Here is a tiny trained network, its code and every weight. The questions are about switching its units off for an input and a target symbol, where a switched-off unit gives its printed mean instead of its output.

import numpy as np


def w(rows, s, z=0):
    codes = np.array(rows[::2]) - 128.0
    scale = np.full(codes.shape[1], s)
    scale[-1] = z or s
    return codes * scale


def f(y):
    return y / 2 * (1 + np.tanh(0.7978845608 * (y + 0.044715 * y**3)))


def softmax(a):
    e = np.exp(a - a.max(-1, keepdims=True))
    return e / e.sum(-1, keepdims=True)


def log_softmax(a):
    a = a - a.max(-1, keepdims=True)
    return a - np.log(np.exp(a).sum(-1, keepdims=True))


def net(x, mask):
    ids = ['αβγδεζηθμπσφψ'.index(c) for c in x.split()]
    T = len(ids)
    res = E[ids] + P[:T]
    r = res
    for j in range(3):
        rows = slice(3 * j, 3 * j + 3)
        q, k, v = (r @ M[0][rows].T for M in (Q, K, V))
        z = softmax(np.where(np.tri(T) > 0, q @ k.T / 3**0.5, -1e9)) @ v
        o = O[0][rows]
        res = res + np.where(mask[j], z, o[:, -1]) @ o[:, :-1]
    y = f(res @ A[0][:, :-1].T + A[0][:, -1])
    res = res + np.where(mask[3:15], y, B[0][:, -1]) @ B[0][:, :-1]
    return log_softmax(res[-1] @ U[:, :-1].T + U[:, -1])


Q, K, V, O, A, B = {}, {}, {}, {}, {}, {}
E = w([
[148,234,35,101,125,154,106,37,137,82,166,127],'α',
[135,98,154,186,97,196,174,89,116,93,193,93],'β',
[91,93,166,87,120,25,138,139,195,65,142,229],'γ',
[254,150,142,180,171,176,95,80,155,152,105,125],'δ',
[116,191,71,135,69,167,177,83,117,215,61,133],'ε',
[93,88,97,175,122,74,161,66,78,214,255,112],'ζ',
[208,86,162,186,95,133,88,147,4,125,133,202],'η',
[107,206,192,95,151,208,33,114,174,161,150,233],'θ',
[141,227,143,156,79,74,66,216,187,124,168,129],'μ',
[174,82,39,47,112,149,135,160,160,210,104,53],'π',
[126,25,135,128,164,78,193,229,188,158,128,188],'σ',
[144,140,47,89,121,58,97,181,95,170,137,155],'φ',
[93,171,225,133,245,86,93,142,151,107,117,130],'ψ',
],0.0087)
P = w([
[78,107,40,213,154,130,50,197,160,90,96,106],'0',
[120,149,56,130,207,199,124,241,98,160,209,165],'1',
[93,105,87,186,138,92,73,152,182,110,77,112],'2',
[165,149,105,86,181,161,161,183,97,165,173,182],'3',
[114,121,108,161,126,65,88,116,182,118,58,115],'4',
[201,150,154,56,157,122,208,125,88,179,133,194],'5',
[131,136,133,148,117,30,119,82,198,131,57,117],'6',
[254,156,208,8,120,76,250,71,75,185,90,213],'7',
],0.0054)
Q[0] = w([
[118,4,139,116,140,55,174,195,114,111,143,115],'head 0',
[116,132,239,155,174,131,57,102,169,55,132,149],'head 0',
[125,55,129,152,93,202,136,65,90,144,85,54],'head 0',
[178,107,147,168,135,181,127,152,59,144,169,127],'head 1',
[74,131,120,88,103,100,160,100,75,110,193,101],'head 1',
[101,104,111,123,107,78,84,164,75,178,122,173],'head 1',
[167,117,112,157,79,164,115,117,128,169,140,145],'head 2',
[152,157,99,111,139,142,172,154,56,98,137,110],'head 2',
[72,92,148,113,115,155,49,95,105,105,82,122],'head 2',
],0.035)
K[0] = w([
[113,32,126,101,139,69,176,195,121,120,129,137],'head 0',
[123,131,254,132,177,155,97,115,139,76,151,136],'head 0',
[127,75,134,126,119,215,186,86,125,164,97,87],'head 0',
[140,78,134,187,119,179,97,143,83,98,127,125],'head 1',
[66,118,115,101,95,101,143,96,95,116,202,134],'head 1',
[118,101,103,134,106,65,88,142,100,170,114,181],'head 1',
[157,115,99,179,80,140,116,110,124,149,120,91],'head 2',
[157,148,111,113,150,164,171,168,73,109,142,161],'head 2',
[85,109,116,137,130,149,54,112,98,124,84,155],'head 2',
],0.037)
V[0] = w([
[152,165,160,47,109,52,179,107,141,205,153,126],'head 0',
[61,104,23,243,154,119,69,162,161,74,142,126],'head 0',
[129,168,55,147,161,110,16,190,155,149,141,57],'head 0',
[33,67,2,176,161,134,36,91,167,6,137,147],'head 1',
[3,187,123,220,221,158,146,104,123,134,122,66],'head 1',
[107,119,99,147,206,117,181,87,56,98,33,169],'head 1',
[114,126,128,92,127,117,136,113,127,160,171,159],'head 2',
[98,116,148,101,134,159,125,127,143,163,161,168],'head 2',
[125,80,104,234,88,9,136,86,165,94,71,33],'head 2',
],0.0074)
O[0] = w([
[73,144,143,106,191,100,44,121,164,144,152,149,139],'head 0',
[124,51,193,122,76,116,153,80,151,180,135,100,224],'head 0',
[174,129,165,77,137,108,69,103,145,226,86,67,253],'head 0',
[127,170,119,87,173,49,101,71,156,36,145,227,185],'head 1',
[81,253,130,169,178,102,192,122,87,146,90,120,94],'head 1',
[103,94,132,111,190,170,112,84,66,73,91,160,131],'head 1',
[107,126,125,108,145,111,121,110,133,128,174,167,145],'head 2',
[111,140,130,105,150,125,122,138,133,131,156,159,137],'head 2',
[101,78,109,198,88,47,193,87,166,145,113,71,83],'head 2',
],0.0052,0.0035)
A[0] = w([
[135,184,161,118,143,158,175,119,119,139,154,159,57],'neuron 0',
[97,141,213,192,85,92,69,121,113,66,103,118,84],'neuron 1',
[111,109,148,100,126,166,163,137,118,117,176,182,83],'neuron 2',
[36,99,98,99,157,160,167,131,190,130,48,76,102],'neuron 3',
[158,138,148,97,129,186,138,139,101,119,122,136,79],'neuron 4',
[93,209,121,122,41,117,88,73,149,57,124,51,5],'neuron 5',
[88,57,102,192,139,211,64,145,126,153,187,42,97],'neuron 6',
[121,117,152,182,137,136,137,119,220,87,55,127,92],'neuron 7',
[47,166,26,179,166,175,33,219,174,79,152,137,125],'neuron 8',
[85,141,158,205,86,167,141,114,174,21,136,60,96],'neuron 9',
[41,144,134,117,6,114,108,100,147,104,51,154,60],'neuron 10',
[144,115,103,135,141,212,147,90,92,155,191,103,75],'neuron 11',
],0.013,0.0032)
B[0] = w([
[158,50,104,83,95,110,73,136,138,146,128,122,211],'neuron 0',
[140,148,169,122,81,55,131,163,70,40,130,68,178],'neuron 1',
[146,172,123,111,138,130,91,112,131,174,98,80,216],'neuron 2',
[53,57,110,86,123,145,106,136,42,139,100,73,164],'neuron 3',
[82,149,123,142,132,51,133,112,161,143,177,128,214],'neuron 4',
[75,75,247,167,119,229,64,93,186,88,156,104,181],'neuron 5',
[139,164,46,105,148,162,218,161,132,33,200,96,176],'neuron 6',
[127,158,60,188,187,167,150,149,210,87,76,164,233],'neuron 7',
[131,141,144,155,150,192,236,207,106,102,190,92,252],'neuron 8',
[121,153,169,37,43,118,214,92,140,196,69,154,162],'neuron 9',
[120,210,29,118,60,136,84,145,81,149,188,189,197],'neuron 10',
[122,148,196,137,158,139,107,188,136,141,107,160,205],'neuron 11',
],0.013,0.0034)
U = w([
[111,93,145,112,159,171,116,58,135,70,161,144,123],'α',
[114,117,156,104,91,130,191,103,147,123,111,134,96],'β',
[122,139,87,92,129,82,131,122,160,78,153,174,27],'γ',
[227,165,82,184,160,152,148,74,152,143,81,95,94],'δ',
[90,169,103,166,126,176,112,105,62,171,94,123,100],'ε',
[77,120,121,206,153,37,185,42,135,168,215,90,126],'ζ',
[212,60,146,172,92,137,130,114,37,71,127,139,169],'η',
[125,176,147,137,174,181,177,202,119,151,191,136,214],'θ',
[122,140,138,156,71,106,83,185,196,151,129,55,2],'μ',
[141,87,82,56,119,122,122,114,165,105,135,29,37],'π',
[69,2,142,173,130,111,145,178,174,141,114,186,112],'σ',
[184,118,167,39,149,47,45,110,157,221,65,175,231],'φ',
[85,181,171,118,197,82,125,119,96,102,63,84,99],'ψ',
],0.0055,0.0043)

Each question gives the input, a string of symbols that net reads in full, and the target symbol t.
The units are the heads (3 rows each of Q, K, V and O) and the neurons (one row each of A and B). Each row of codes is followed by its name. A weight is (code - 128) times the scale printed after its matrix; where a second scale follows, it is the last column's (O, A, B and U).
mask holds one flag per unit, heads first, then neurons. A switched-off unit (its flag False) gives its mean, the last column of its rows in O or B, instead of its output. The means were averaged over made-up inputs and are rounded, as every weight is.
A unit's drop is (log p(t) with every unit on - log p(t) with that unit switched off) / (log p(t) with every unit on - log p(t) with every unit switched off).
The circuit of an input: a set's keep is (log p(t) with only the set's units on - log p(t) with every unit switched off) / (log p(t) with every unit on - log p(t) with every unit switched off). Starting from the 12 units with the biggest drops (on a tie, the unit counted first), units are removed one at a time, each time the one whose removal leaves the highest keep (on an exact tie, the one counted first), for as long as the keep stays at least 0.8.
circuit, biggest first: the units of the circuit, biggest drop first
unit that matters most: the unit with the biggest drop
top k neurons: the k neurons with the biggest drops, biggest first
which heads matter: for each layer, one digit per head in row order, 1 if its drop is at least 0.15 and else 0, layers parted by /
input α ζ φ γ, target θ: which heads matter => 101
input α θ ψ, target ψ: unit that matters most => neuron 1
input μ ε ε ε σ η δ φ, target θ: circuit, biggest first => (head 0; neuron 8)
input σ ζ π η ψ β σ μ, target θ: circuit, biggest first => (head 0; neuron 8)
input γ ψ η ψ μ δ δ, target δ: circuit, biggest first => (neuron 7; head 2)
input γ μ π θ μ η, target θ: top 3 neurons => (neuron 6; neuron 11; neuron 0)
input γ δ ε ψ ψ μ β μ, target φ: which heads matter => 000
input δ σ σ φ ε ε, target φ: circuit, biggest first => (neuron 8; head 2; neuron 0; neuron 6)
input δ ζ ε π π θ ψ, target ψ: top 2 neurons => (neuron 1; neuron 3)
input μ γ γ α μ ζ, target θ: top 2 neurons => (neuron 6; neuron 11)
input η φ γ μ θ η φ, target φ: circuit, biggest first => (neuron 8; head 0)
input γ ε δ δ σ θ σ, target σ: top 2 neurons => (neuron 7; neuron 3)
input μ ζ γ ψ μ ε, target θ: which heads matter => 101
input β π α φ φ θ γ π, target φ: top 2 neurons => (neuron 8; neuron 6)
input ε γ η γ, target φ: which heads matter => 000
input μ σ δ σ ε δ β, target β: circuit, biggest first => (neuron 9; head 2; head 0)
input ψ π α ζ π δ, target θ: circuit, biggest first => (head 1; neuron 6; neuron 11)
input θ σ θ ψ ψ η η σ, target φ: top 3 neurons => (neuron 2; neuron 8; neuron 6)
input γ μ ζ η η ψ μ σ, target θ: which heads matter => 101
input ψ θ φ ψ δ ψ, target φ: which heads matter => 001
input α θ δ, target δ: which heads matter => 001
input ε β δ β δ ψ θ, target θ: which heads matter => 101
input α ψ π, target π: circuit, biggest first => (neuron 3; neuron 6; head 2)
input ε σ η φ α σ σ β, target θ: top neuron => (neuron 6)
